Here is a tiny trained network, its code and every weight. The questions are about switching its units off for an input and a class, where a switched-off unit gives its printed mean instead of its output.

import numpy as np


def w(rows, s, z=0):
    codes = np.array(rows[::2]) - 128.0
    scale = np.full(codes.shape[1], s)
    scale[-1] = z or s
    return codes * scale


def f(y):
    return np.maximum(y, 0)


def log_softmax(a):
    a = a - a.max(-1, keepdims=True)
    return a - np.log(np.exp(a).sum(-1, keepdims=True))


def net(x, mask):
    res = np.array(x, float).reshape(1, 3) / 4 @ E
    y = f(res @ A[0][:, :-1].T + A[0][:, -1])
    res = res + np.where(mask, y, B[0][:, -1]) @ B[0][:, :-1]
    return log_softmax(res[-1] @ U[:, :-1].T + U[:, -1])


A, B = {}, {}
E = w([
[83,58,2,170,212,233,133,147,168,104],'x0',
[113,118,220,245,206,110,135,2,213,136],'x1',
[34,78,120,212,78,64,38,150,66,219],'x2',
],0.0094)
A[0] = w([
[105,132,184,219,234,95,131,54,141,144,111],'N1',
[127,94,173,171,134,133,124,71,171,114,84],'N2',
[237,190,127,61,144,163,181,94,171,89,97],'N3',
[109,137,159,192,150,94,124,103,185,132,159],'N4',
[135,176,118,126,173,150,122,123,83,140,254],'N5',
[185,163,203,114,73,116,103,111,59,144,139],'N6',
[123,124,163,188,168,102,146,35,171,89,95],'N7',
[102,85,78,138,181,231,127,129,141,94,72],'N8',
[13,106,119,212,83,72,54,137,91,205,109],'N9',
[183,183,144,121,26,60,137,88,108,159,71],'N10',
[94,58,68,157,179,178,132,142,152,89,140],'N11',
[149,135,97,77,84,150,121,244,65,84,109],'N12',
[206,142,208,136,68,49,129,115,147,110,76],'N13',
[157,198,206,114,97,50,139,97,76,123,139],'N14',
[111,142,50,77,57,146,133,182,71,122,95],'N15',
[59,113,45,198,167,220,127,151,142,123,115],'N16',
[141,115,151,182,134,142,148,96,165,156,102],'N17',
[130,44,88,142,179,170,126,147,124,169,74],'N18',
[34,62,143,180,116,92,74,138,52,174,122],'N19',
[122,143,59,69,117,108,116,205,82,151,131],'N20',
[173,161,174,68,191,187,237,102,169,11,120],'N21',
[107,128,165,95,125,90,136,127,147,141,115],'N22',
],0.011,0.019)
B[0] = w([
[145,96,75,81,169,81,115,102,87,70,234],'N1',
[124,116,125,96,158,88,113,131,81,79,172],'N2',
[157,145,156,180,135,186,134,204,80,133,212],'N3',
[160,77,47,111,135,113,103,78,126,91,213],'N4',
[167,68,78,114,73,117,177,41,199,253,254],'N5',
[103,118,118,145,142,121,124,141,188,125,195],'N6',
[141,97,132,90,175,96,92,107,82,86,203],'N7',
[80,151,134,141,119,112,104,204,164,72,183],'N8',
[195,171,163,195,124,179,146,178,95,126,239],'N9',
[64,156,148,140,144,118,128,181,153,74,173],'N10',
[78,123,140,131,114,117,150,149,187,134,215],'N11',
[159,75,113,103,182,90,102,101,99,59,206],'N12',
[73,140,114,140,147,128,116,169,145,114,179],'N13',
[70,119,93,130,128,131,165,158,202,122,212],'N14',
[126,121,105,84,176,109,89,69,79,63,191],'N15',
[77,165,121,135,125,121,134,155,181,124,216],'N16',
[133,106,123,101,150,105,98,115,109,92,167],'N17',
[81,193,111,154,122,103,136,169,117,87,161],'N18',
[155,117,171,190,122,181,157,158,80,167,221],'N19',
[152,86,80,112,192,106,117,79,119,93,198],'N20',
[166,161,158,206,124,157,144,152,72,155,250],'N21',
[110,147,101,135,108,133,139,124,140,111,147],'N22',
],0.013,0.019)
U = w([
[139,88,100,76,172,93,122,98,95,90,119],'0',
[169,131,145,179,137,186,140,169,86,140,110],'1',
[8,122,113,128,142,115,136,165,195,114,112],'2',
[169,76,96,104,108,123,150,43,200,230,254],'3',
[114,158,133,99,127,147,104,115,125,147,108],'4',
[112,141,145,102,111,138,124,127,97,135,107],'5',
[119,123,134,100,108,137,115,107,128,148,109],'6',
[139,136,146,104,113,125,124,120,115,146,108],'7',
],0.017,0.012)

Each question gives the input, the list of numbers given to net, and the class t.
The units are the neurons (one row each of A and B). Each row of codes is followed by its name. A weight is (code - 128) times the scale printed after its matrix; where a second scale follows, it is the last column's (A, B and U).
mask holds one flag per neuron, in row order. A switched-off neuron (its flag False) gives its mean, the last column of its row in B, instead of its output. The means were averaged over made-up inputs and are rounded, as every weight is.
A unit's drop is (log p(t) with every unit on - log p(t) with that unit switched off) / (log p(t) with every unit on - log p(t) with every unit switched off).
unit that matters most: the unit with the biggest drop
k most important neurons: the k neurons with the biggest drops, biggest first
drop when u is switched off: that unit's drop, to one decimal
input [0,7,8], class 1: unit that matters most -> N9
input [-3,-3,-1], class 3: 2 most important neurons -> [N1; N7]
input [2,5,6], class 1: 2 most important neurons -> [N9; N19]
input [-4,3,-3], class 2: 3 most important neurons -> [N9; N14; N13]
input [-4,3,-5], class 1: 2 most important neurons -> [N21; N3]
input [-1,-2,-3], class 3: 2 most important neurons -> [N9; N19]
input [3,8,7], class 0: 2 most important neurons -> [N1; N4]
input [8,-6,-5], class 2: 3 most important neurons -> [N8; N11; N16]
input [3,0,1], class 3: drop when N10 is switched off -> 0.1
input [2,-2,-2], class 3: drop when N16 is switched off -> 0.0
input [-3,-2,-1], class 3: drop when N8 is switched off -> 0.1
input [4,1,2], class 2: drop when N16 is switched off -> 0.3
